Here is a tiny trained network, its code and every weight. The questions are about switching its units off for an input and a target symbol, where a switched-off unit gives its printed mean instead of its output.

import numpy as np


def w(rows, s, z=0):
    codes = np.array(rows[::2]) - 128.0
    scale = np.full(codes.shape[1], s)
    scale[-1] = z or s
    return codes * scale


def norm(h):
    return h / np.sqrt((h * h).mean(-1, keepdims=True) + 1e-5)


def f(y):
    return y / 2 * (1 + np.tanh(0.7978845608 * (y + 0.044715 * y**3)))


def softmax(a):
    e = np.exp(a - a.max(-1, keepdims=True))
    return e / e.sum(-1, keepdims=True)


def log_softmax(a):
    a = a - a.max(-1, keepdims=True)
    return a - np.log(np.exp(a).sum(-1, keepdims=True))


def net(x, mask):
    ids = ['βδελτφψω'.index(c) for c in x.split()]
    T = len(ids)
    res = E[ids] + P[:T]
    r = norm(res)
    for j in range(2):
        rows = slice(2 * j, 2 * j + 2)
        q, k, v = (r @ M[0][rows].T for M in (Q, K, V))
        z = softmax(np.where(np.tri(T) > 0, q @ k.T / 2**0.5, -1e9)) @ v
        o = O[0][rows]
        res = res + np.where(mask[j], z, o[:, -1]) @ o[:, :-1]
    y = f(norm(res) @ A[0][:, :-1].T + A[0][:, -1])
    res = res + np.where(mask[2:26], y, B[0][:, -1]) @ B[0][:, :-1]
    return log_softmax(norm(res)[-1] @ U[:, :-1].T + U[:, -1])


Q, K, V, O, A, B = {}, {}, {}, {}, {}, {}
E = w([
[31,245,192,154],'β',
[27,117,122,119],'δ',
[44,120,95,107],'ε',
[88,114,196,173],'λ',
[140,126,230,179],'τ',
[44,83,93,87],'φ',
[147,113,139,133],'ψ',
[161,5,140,124],'ω',
],0.014)
P = w([
[130,31,70,245],'0',
[160,72,167,136],'1',
[112,111,152,97],'2',
[116,109,151,90],'3',
[113,114,149,82],'4',
[117,115,146,77],'5',
[117,120,148,74],'6',
],0.011)
Q[0] = w([
[133,117,136,117],'H1',
[202,72,135,116],'H1',
[72,68,200,3],'H2',
[16,74,254,35],'H2',
],0.0067)
K[0] = w([
[139,173,110,119],'H1',
[95,86,146,227],'H1',
[90,254,211,198],'H2',
[138,217,131,190],'H2',
],0.0063)
V[0] = w([
[106,108,65,184],'H1',
[122,250,134,80],'H1',
[88,43,159,92],'H2',
[132,91,131,139],'H2',
],0.015)
O[0] = w([
[88,108,59,131,136],'H1',
[138,24,209,134,7],'H1',
[90,43,124,254,175],'H2',
[95,106,128,179,147],'H2',
],0.0097,0.011)
A[0] = w([
[97,52,108,177,85],'N1',
[90,103,44,250,149],'N2',
[95,130,171,123,114],'N3',
[181,163,103,93,106],'N4',
[120,156,176,150,134],'N5',
[134,178,162,211,210],'N6',
[96,94,72,195,4],'N7',
[66,172,125,114,167],'N8',
[214,166,136,161,234],'N9',
[167,73,161,70,88],'N10',
[113,112,88,99,105],'N11',
[199,172,240,3,213],'N12',
[157,162,149,68,123],'N13',
[195,64,174,105,89],'N14',
[138,120,91,157,214],'N15',
[161,132,143,65,130],'N16',
[104,113,29,173,4],'N17',
[120,154,107,98,139],'N18',
[207,15,80,86,77],'N19',
[169,81,203,177,15],'N20',
[149,152,116,73,76],'N21',
[122,120,201,117,57],'N22',
[113,166,78,171,21],'N23',
[118,146,61,99,126],'N24',
],0.012,0.0024)
B[0] = w([
[48,234,167,139,158],'N1',
[99,147,213,195,250],'N2',
[132,73,164,115,147],'N3',
[168,174,162,147,125],'N4',
[177,76,130,92,164],'N5',
[194,103,48,66,213],'N6',
[62,119,158,164,180],'N7',
[209,106,113,114,175],'N8',
[129,205,134,42,146],'N9',
[47,68,118,165,131],'N10',
[101,154,179,137,135],'N11',
[20,190,159,169,194],'N12',
[64,191,94,207,138],'N13',
[28,121,199,127,132],'N14',
[94,173,209,71,155],'N15',
[107,110,130,229,132],'N16',
[3,92,147,124,187],'N17',
[168,87,148,196,134],'N18',
[202,231,24,116,139],'N19',
[135,107,108,102,145],'N20',
[114,232,131,140,126],'N21',
[100,85,118,117,148],'N22',
[82,53,122,82,165],'N23',
[183,79,174,135,150],'N24',
],0.0068,0.012)
U = w([
[50,89,76,247,126],'β',
[144,78,90,144,38],'δ',
[146,94,94,134,29],'ε',
[204,45,164,160,253],'λ',
[144,89,185,50,77],'τ',
[108,96,55,78,88],'φ',
[152,186,207,185,199],'ψ',
[144,197,15,130,120],'ω',
],0.013,0.0055)

Each question gives the input, a string of symbols that net reads in full, and the target symbol t.
The units are the heads (2 rows each of Q, K, V and O) and the neurons (one row each of A and B). Each row of codes is followed by its name. A weight is (code - 128) times the scale printed after its matrix; where a second scale follows, it is the last column's (O, A, B and U).
mask holds one flag per unit, heads first, then neurons. A switched-off unit (its flag False) gives its mean, the last column of its rows in O or B, instead of its output. The means were averaged over made-up inputs and are rounded, as every weight is.
A unit's drop is (log p(t) with every unit on - log p(t) with that unit switched off) / (log p(t) with every unit on - log p(t) with every unit switched off).
The circuit of an input: a set's keep is (log p(t) with only the set's units on - log p(t) with every unit switched off) / (log p(t) with every unit on - log p(t) with every unit switched off). Starting from the 12 units with the biggest drops (on a tie, the unit counted first), units are removed one at a time, each time the one whose removal leaves the highest keep (on an exact tie, the one counted first), for as long as the keep stays at least 0.8.
circuit, biggest first: the units of the circuit, biggest drop first
k most important neurons: the k neurons with the biggest drops, biggest first
heads that matter: for each layer, one digit per head in row order, 1 if its drop is at least 0.15 and else 0, layers parted by /
drop when u is switched off: that unit's drop, to one decimal
input τ β ε, target τ: circuit, biggest first -> [H1; H2]
input β τ δ, target τ: 3 most important neurons -> [N2; N6; N24]
input φ φ β δ, target φ: 2 most important neurons -> [N2; N1]
input ω τ τ δ ω δ β, target ω: circuit, biggest first -> [N2; N17; N7]
input λ λ τ β λ, target τ: circuit, biggest first -> [H1; H2; N2]
input ψ ψ δ β τ ψ δ, target ψ: 2 most important neurons -> [N6; N17]
input τ β τ, target τ: circuit, biggest first -> [H1; N2; H2; N6]
input ε β φ, target φ: 2 most important neurons -> [N2; N12]
input ω ε β ω λ, target ω: circuit, biggest first -> [H2; N2; N17]
input τ τ ε τ, target λ: circuit, biggest first -> [N12; N6; N5]
input β τ φ τ τ ψ, target ψ: circuit, biggest first -> [H2; N4]
input β τ δ φ, target φ: circuit, biggest first -> [N2; H2]
input ω ω β ψ, target ω: heads that matter -> 11
input δ β ω ε, target ω: 3 most important neurons -> [N2; N21; N17]
input λ ω ω τ β ψ, target ψ: 3 most important neurons -> [N6; N4; N24]
input τ β τ ω ω δ, target ω: 2 most important neurons -> [N2; N17]
input ψ λ δ ψ λ τ β, target τ: 2 most important neurons -> [N2; N3]
input ω β τ λ, target τ: 3 most important neurons -> [N2; N3; N12]
input λ β λ, target λ: most important neuron -> [N1]
input δ τ ω τ τ τ, target λ: drop when N12 is switched off -> 0.4
input φ β ω ψ φ, target ω: drop when N8 is switched off -> 0.1
input ψ δ β φ ψ ω φ, target ω: drop when H2 is switched off -> 2.1
